Below are the code and all the weights of a small trained network. Each question names an input and a target symbol and asks about switching units off, where a switched-off unit gives its printed mean instead of its output.

import numpy as np


def w(rows, s, z=0):
    codes = np.array(rows[::2]) - 128.0
    scale = np.full(codes.shape[1], s)
    scale[-1] = z or s
    return codes * scale


def f(y):
    return y / 2 * (1 + np.tanh(0.7978845608 * (y + 0.044715 * y**3)))


def softmax(a):
    e = np.exp(a - a.max(-1, keepdims=True))
    return e / e.sum(-1, keepdims=True)


def log_softmax(a):
    a = a - a.max(-1, keepdims=True)
    return a - np.log(np.exp(a).sum(-1, keepdims=True))


def net(x, mask):
    ids = ['αβηθλξπτφω'.index(c) for c in x.split()]
    T = len(ids)
    res = E[ids] + P[:T]
    u = 0
    for l in range(2):
        r = res
        for j in range(3):
            rows = slice(4 * j, 4 * j + 4)
            q, k, v = (r @ M[l][rows].T for M in (Q, K, V))
            z = softmax(np.where(np.tri(T) > 0, q @ k.T / 4**0.5, -1e9)) @ v
            o = O[l][rows]
            res = res + np.where(mask[u + j], z, o[:, -1]) @ o[:, :-1]
        u += 3
        y = f(res @ A[l][:, :-1].T + A[l][:, -1])
        res = res + np.where(mask[u : u + 8], y, B[l][:, -1]) @ B[l][:, :-1]
        u += 8
    return log_softmax(res[-1] @ U[:, :-1].T + U[:, -1])


Q, K, V, O, A, B = {}, {}, {}, {}, {}, {}
E = w([
[59,209,207,182,216],'α',
[88,54,65,135,62],'β',
[80,126,185,240,70],'η',
[96,66,127,217,122],'θ',
[21,169,200,105,17],'λ',
[203,245,102,69,3],'ξ',
[111,97,10,50,108],'π',
[252,9,81,29,253],'τ',
[121,102,72,154,196],'φ',
[141,239,213,57,177],'ω',
],0.0042)
P = w([
[252,153,15,240,108],'0',
[62,194,240,15,149],'1',
[75,197,216,56,153],'2',
[85,30,124,136,104],'3',
[81,77,122,103,89],'4',
[77,140,100,68,102],'5',
],0.0039)
Q[0] = w([
[248,70,9,156,226],'0.h1',
[203,152,248,40,213],'0.h1',
[36,92,201,107,11],'0.h1',
[26,135,249,47,69],'0.h1',
[243,10,124,7,249],'0.h2',
[14,236,204,224,9],'0.h2',
[8,253,44,243,11],'0.h2',
[238,82,11,208,242],'0.h2',
[241,10,72,9,254],'0.h3',
[14,245,239,240,4],'0.h3',
[3,253,227,244,2],'0.h3',
[240,13,18,242,75],'0.h3',
],0.0042)
K[0] = w([
[228,81,40,200,228],'0.h1',
[147,248,116,40,197],'0.h1',
[5,89,224,86,77],'0.h1',
[41,191,218,24,114],'0.h1',
[245,9,150,28,253],'0.h2',
[7,239,159,204,10],'0.h2',
[15,239,65,248,7],'0.h2',
[251,83,63,225,236],'0.h2',
[253,11,44,16,253],'0.h3',
[4,248,232,234,9],'0.h3',
[5,251,240,248,4],'0.h3',
[247,3,8,232,21],'0.h3',
],0.0042)
V[0] = w([
[127,206,114,2,53],'0.h1',
[54,150,89,58,10],'0.h1',
[24,18,184,202,47],'0.h1',
[94,74,41,238,210],'0.h1',
[90,100,238,207,43],'0.h2',
[43,116,71,11,31],'0.h2',
[49,114,66,7,60],'0.h2',
[244,209,84,101,252],'0.h2',
[156,184,233,45,155],'0.h3',
[189,97,106,252,234],'0.h3',
[86,203,231,208,13],'0.h3',
[174,198,108,248,17],'0.h3',
],0.0039)
O[0] = w([
[246,146,197,24,30,253],'0.h1',
[186,37,197,89,13,175],'0.h1',
[22,59,206,210,84,19],'0.h1',
[59,48,31,169,218,1],'0.h1',
[23,180,214,243,45,119],'0.h2',
[211,32,232,13,30,125],'0.h2',
[224,31,230,5,52,120],'0.h2',
[209,201,23,94,230,200],'0.h2',
[152,219,213,68,135,255],'0.h3',
[66,135,25,210,225,43],'0.h3',
[33,218,195,234,18,243],'0.h3',
[98,165,34,252,39,160],'0.h3',
],0.0039,0.00055)
A[0] = w([
[245,213,65,205,13,252],'0.n1',
[225,238,60,205,21,254],'0.n2',
[32,74,225,32,135,190],'0.n3',
[22,230,100,201,230,207],'0.n4',
[14,7,11,252,44,210],'0.n5',
[249,11,10,124,243,211],'0.n6',
[9,95,34,247,193,109],'0.n7',
[235,5,13,141,241,198],'0.n8',
],0.0043,0.0032)
B[0] = w([
[233,164,18,227,2,245],'0.n1',
[196,188,15,231,6,254],'0.n2',
[27,129,228,58,240,240],'0.n3',
[24,233,153,182,208,216],'0.n4',
[25,12,43,255,48,242],'0.n5',
[250,54,10,83,214,207],'0.n6',
[9,95,111,243,218,164],'0.n7',
[230,31,8,126,209,197],'0.n8',
],0.0041,0.0026)
Q[1] = w([
[141,114,57,190,52],'1.h1',
[187,85,37,202,57],'1.h1',
[231,27,11,231,103],'1.h1',
[31,236,231,36,93],'1.h1',
[245,27,3,183,126],'1.h2',
[237,36,4,231,46],'1.h2',
[235,83,26,209,39],'1.h2',
[41,194,248,17,232],'1.h2',
[247,17,3,238,131],'1.h3',
[8,203,255,30,218],'1.h3',
[105,73,210,20,231],'1.h3',
[252,32,2,218,88],'1.h3',
],0.0041)
K[1] = w([
[51,167,241,80,22],'1.h1',
[77,136,250,29,36],'1.h1',
[105,102,252,13,120],'1.h1',
[130,175,14,227,76],'1.h1',
[186,26,252,6,188],'1.h2',
[95,28,254,16,109],'1.h2',
[143,40,251,29,33],'1.h2',
[198,227,6,225,206],'1.h2',
[82,52,249,9,211],'1.h3',
[137,200,4,252,133],'1.h3',
[140,41,6,217,232],'1.h3',
[122,44,250,4,176],'1.h3',
],0.0042)
V[1] = w([
[8,223,175,203,214],'1.h1',
[14,214,225,191,11],'1.h1',
[251,23,32,60,203],'1.h1',
[188,95,182,113,3],'1.h1',
[226,18,145,74,11],'1.h2',
[4,5,128,212,158],'1.h2',
[6,4,151,212,52],'1.h2',
[6,3,102,170,224],'1.h2',
[9,250,185,217,92],'1.h3',
[202,248,124,39,255],'1.h3',
[93,56,155,222,1],'1.h3',
[3,100,155,226,237],'1.h3',
],0.0042)
O[1] = w([
[101,233,7,238,75,121],'1.h1',
[214,220,55,208,217,1],'1.h1',
[62,26,233,40,70,245],'1.h1',
[235,144,223,96,249,13],'1.h1',
[205,33,248,42,246,36],'1.h2',
[35,63,16,240,220,202],'1.h2',
[76,72,29,250,248,154],'1.h2',
[13,35,21,236,160,192],'1.h2',
[201,247,20,237,126,99],'1.h3',
[75,165,106,12,4,51],'1.h3',
[225,150,193,241,252,186],'1.h3',
[50,158,8,241,106,171],'1.h3',
],0.0042,0.004)
A[1] = w([
[75,238,37,224,107,65],'1.n1',
[175,48,178,241,253,224],'1.n2',
[159,20,81,144,134,231],'1.n3',
[240,239,126,188,247,21],'1.n4',
[237,252,107,183,212,29],'1.n5',
[70,56,57,166,131,203],'1.n6',
[238,240,139,92,23,252],'1.n7',
[66,252,39,228,126,126],'1.n8',
],0.0041)
B[1] = w([
[215,173,65,7,176,241],'1.n1',
[240,117,247,251,80,196],'1.n2',
[57,187,240,168,205,172],'1.n3',
[242,7,48,175,2,170],'1.n4',
[232,7,40,105,6,172],'1.n5',
[81,152,114,149,203,212],'1.n6',
[79,231,241,191,96,192],'1.n7',
[231,197,52,17,175,254],'1.n8',
],0.0042,0.017)
U = w([
[104,198,62,43,111,2],'α',
[101,92,222,216,214,133],'β',
[174,97,85,120,110,86],'η',
[88,190,148,145,241,223],'θ',
[179,52,157,198,69,59],'λ',
[187,174,208,104,231,37],'ξ',
[152,54,147,56,216,173],'π',
[109,77,86,107,25,29],'τ',
[36,96,78,169,72,212],'φ',
[136,225,136,119,3,249],'ω',
],0.0039,0.004)

Each question gives the input, a string of symbols that net reads in full, and the target symbol t.
The units are the heads (4 rows each of Q, K, V and O) and the neurons (one row each of A and B). Each row of codes is followed by its name. A weight is (code - 128) times the scale printed after its matrix; where a second scale follows, it is the last column's (O, A, B and U).
mask holds one flag per unit, layer by layer, with each layer's heads first. A switched-off unit (its flag False) gives its mean, the last column of its rows in O or B, instead of its output. The means were averaged over made-up inputs and are rounded, as every weight is.
A unit's drop is (log p(t) with every unit on - log p(t) with that unit switched off) / (log p(t) with every unit on - log p(t) with every unit switched off).
most important unit: the unit with the biggest drop
top k neurons: the k neurons with the biggest drops, biggest first
k most important neurons of layer l: the k neurons of layer l with the biggest drops, biggest first
which heads matter: for each layer, one digit per head in row order, 1 if its drop is at least 0.15 and else 0, layers parted by /
input θ τ τ ω, target θ: most important unit : 0.n5
input α η ω, target α: 2 most important neurons of layer 0 : (0.n4; 0.n7)
input π λ φ π θ τ, target π: which heads matter : 001 / 001
input θ π λ, target θ: which heads matter : 111 / 011
input ω η η θ, target η: which heads matter : 011 / 101
input φ θ φ β, target θ: which heads matter : 100 / 110
input φ φ φ λ θ τ, target π: top 2 neurons : (0.n6; 0.n8)
input ξ η ω π ω, target ξ: top 2 neurons : (0.n1; 0.n2)
input φ ω θ, target φ: top 2 neurons : (0.n6; 0.n8)
input α η φ, target α: 2 most important neurons of layer 0 : (0.n4; 0.n7)
input η θ φ τ π, target φ: which heads matter : 101 / 001
input τ ω π, target τ: which heads matter : 111 / 101
input β ω ω θ, target ω: which heads matter : 001 / 011
input φ π θ, target φ: most important unit : 0.h1
input τ λ θ π, target λ: which heads matter : 111 / 110
input ξ α α, target ξ: 2 most important neurons of layer 0 : (0.n1; 0.n2)
input ω ω ξ θ π ω, target ω: which heads matter : 010 / 010
input λ θ ω, target λ: 3 most important neurons of layer 1 : (1.n4; 1.n5; 1.n2)
input ω φ π, target ω: top 2 neurons : (0.n5; 1.n7)
input τ φ η, target τ: most important unit : 1.h1
input φ ω ω φ, target ω: which heads matter : 000 / 011
input β η τ α π λ, target β: which heads matter : 001 / 011
input ξ π θ, target ξ: top 2 neurons : (0.n1; 0.n2)
